Below is a small trained network, with its code and all its weights. Each question gives an input and a class and asks what happens when units are switched off, that is, made to give their printed mean instead of their output.

import numpy as np


def w(rows, s, z=0):
    codes = np.array(rows[::2]) - 128.0
    scale = np.full(codes.shape[1], s)
    scale[-1] = z or s
    return codes * scale


def f(y):
    return np.maximum(y, 0)


def log_softmax(a):
    a = a - a.max(-1, keepdims=True)
    return a - np.log(np.exp(a).sum(-1, keepdims=True))


def net(x, mask):
    res = np.array(x, float).reshape(1, 6) / 4 @ E
    y = f(res @ A[0][:, :-1].T + A[0][:, -1])
    res = res + np.where(mask, y, B[0][:, -1]) @ B[0][:, :-1]
    return log_softmax(res[-1] @ U[:, :-1].T + U[:, -1])


A, B = {}, {}
E = w([
[127,126,130,130,133,131,132],'x0',
[191,254,223,223,175,33,109],'x1',
[126,128,128,128,126,125,124],'x2',
[49,189,168,182,22,193,188],'x3',
[132,131,127,125,124,126,126],'x4',
[229,87,99,249,108,220,8],'x5',
],0.013)
A[0] = w([
[123,137,132,203,56,235,152,135],'n1',
[115,153,141,39,203,111,176,147],'n2',
[177,103,90,89,204,91,115,227],'n3',
[91,123,155,77,218,37,157,202],'n4',
[122,46,32,37,122,178,106,183],'n5',
[128,26,48,149,95,220,99,151],'n6',
[185,64,47,94,189,148,49,218],'n7',
[142,60,92,105,252,76,88,255],'n8',
[193,101,165,240,132,170,52,79],'n9',
[105,221,147,110,121,69,174,141],'n10',
[68,75,145,56,118,128,179,147],'n11',
[83,182,202,49,104,60,228,176],'n12',
[40,210,179,194,18,183,199,155],'n13',
[112,66,88,61,81,182,149,183],'n14',
[157,191,207,179,150,95,64,106],'n15',
[108,96,88,46,106,145,165,159],'n16',
[178,96,95,106,214,137,90,188],'n17',
[125,31,61,101,140,198,82,154],'n18',
[86,57,114,44,123,127,206,194],'n19',
[61,126,81,12,138,120,184,197],'n20',
],0.014,0.011)
B[0] = w([
[75,132,78,34,207,201,96,212],'n1',
[178,108,79,162,161,41,126,198],'n2',
[206,69,133,170,125,5,133,215],'n3',
[148,93,96,186,193,69,190,219],'n4',
[146,133,231,115,42,145,179,253],'n5',
[54,53,190,66,131,200,167,245],'n6',
[170,86,182,162,67,108,171,254],'n7',
[220,114,150,194,102,45,146,243],'n8',
[155,179,134,164,40,194,39,241],'n9',
[158,147,196,76,131,123,210,203],'n10',
[174,188,114,157,95,164,81,203],'n11',
[148,195,206,72,151,107,207,245],'n12',
[126,153,166,19,170,233,134,250],'n13',
[58,123,40,130,72,188,79,223],'n14',
[161,187,89,149,138,55,112,221],'n15',
[121,147,142,114,110,179,91,203],'n16',
[181,108,173,162,83,86,151,213],'n17',
[101,86,204,126,77,150,179,235],'n18',
[165,191,102,170,42,121,23,226],'n19',
[222,197,74,183,70,110,55,234],'n20',
],0.014,0.03)
U = w([
[161,128,90,204,73,81,29,31],'0',
[120,132,248,106,123,133,243,240],'1',
[129,235,74,114,125,195,46,154],'2',
[3,2,55,98,135,216,114,2],'3',
[139,112,47,160,249,22,193,134],'4',
],0.012,0.0047)

Each question gives the input, the list of numbers given to net, and the class t.
The units are the neurons (one row each of A and B). Each row of codes is followed by its name. A weight is (code - 128) times the scale printed after its matrix; where a second scale follows, it is the last column's (A, B and U).
mask holds one flag per neuron, in row order. A switched-off neuron (its flag False) gives its mean, the last column of its row in B, instead of its output. The means were averaged over made-up inputs and are rounded, as every weight is.
A unit's drop is (log p(t) with every unit on - log p(t) with that unit switched off) / (log p(t) with every unit on - log p(t) with every unit switched off).
k most important neurons: the k neurons with the biggest drops, biggest first
drop of u: that unit's drop, to one decimal
input [4,-8,-2,-8,-3,0], class 0: 4 most important neurons : [n19 n20 n14 n12]
input [-1,-8,8,8,7,1], class 3: most important neuron : [n6]
input [-7,0,4,-6,-7,-5], class 0: 2 most important neurons : [n20 n19]
input [-7,2,-6,-6,1,0], class 4: 3 most important neurons : [n19 n9 n20]
input [-6,1,-7,-5,6,1], class 0: 3 most important neurons : [n12 n6 n13]
input [-8,5,3,-1,-5,-8], class 4: 2 most important neurons : [n4 n2]
input [2,0,7,-5,-2,6], class 1: 4 most important neurons : [n20 n19 n6 n18]
input [-6,6,7,-8,8,-5], class 4: drop of n5 : 0.0
input [0,7,-5,0,4,6], class 0: drop of n13 : 5.3
input [-8,0,3,5,-3,3], class 3: drop of n20 : 0.2
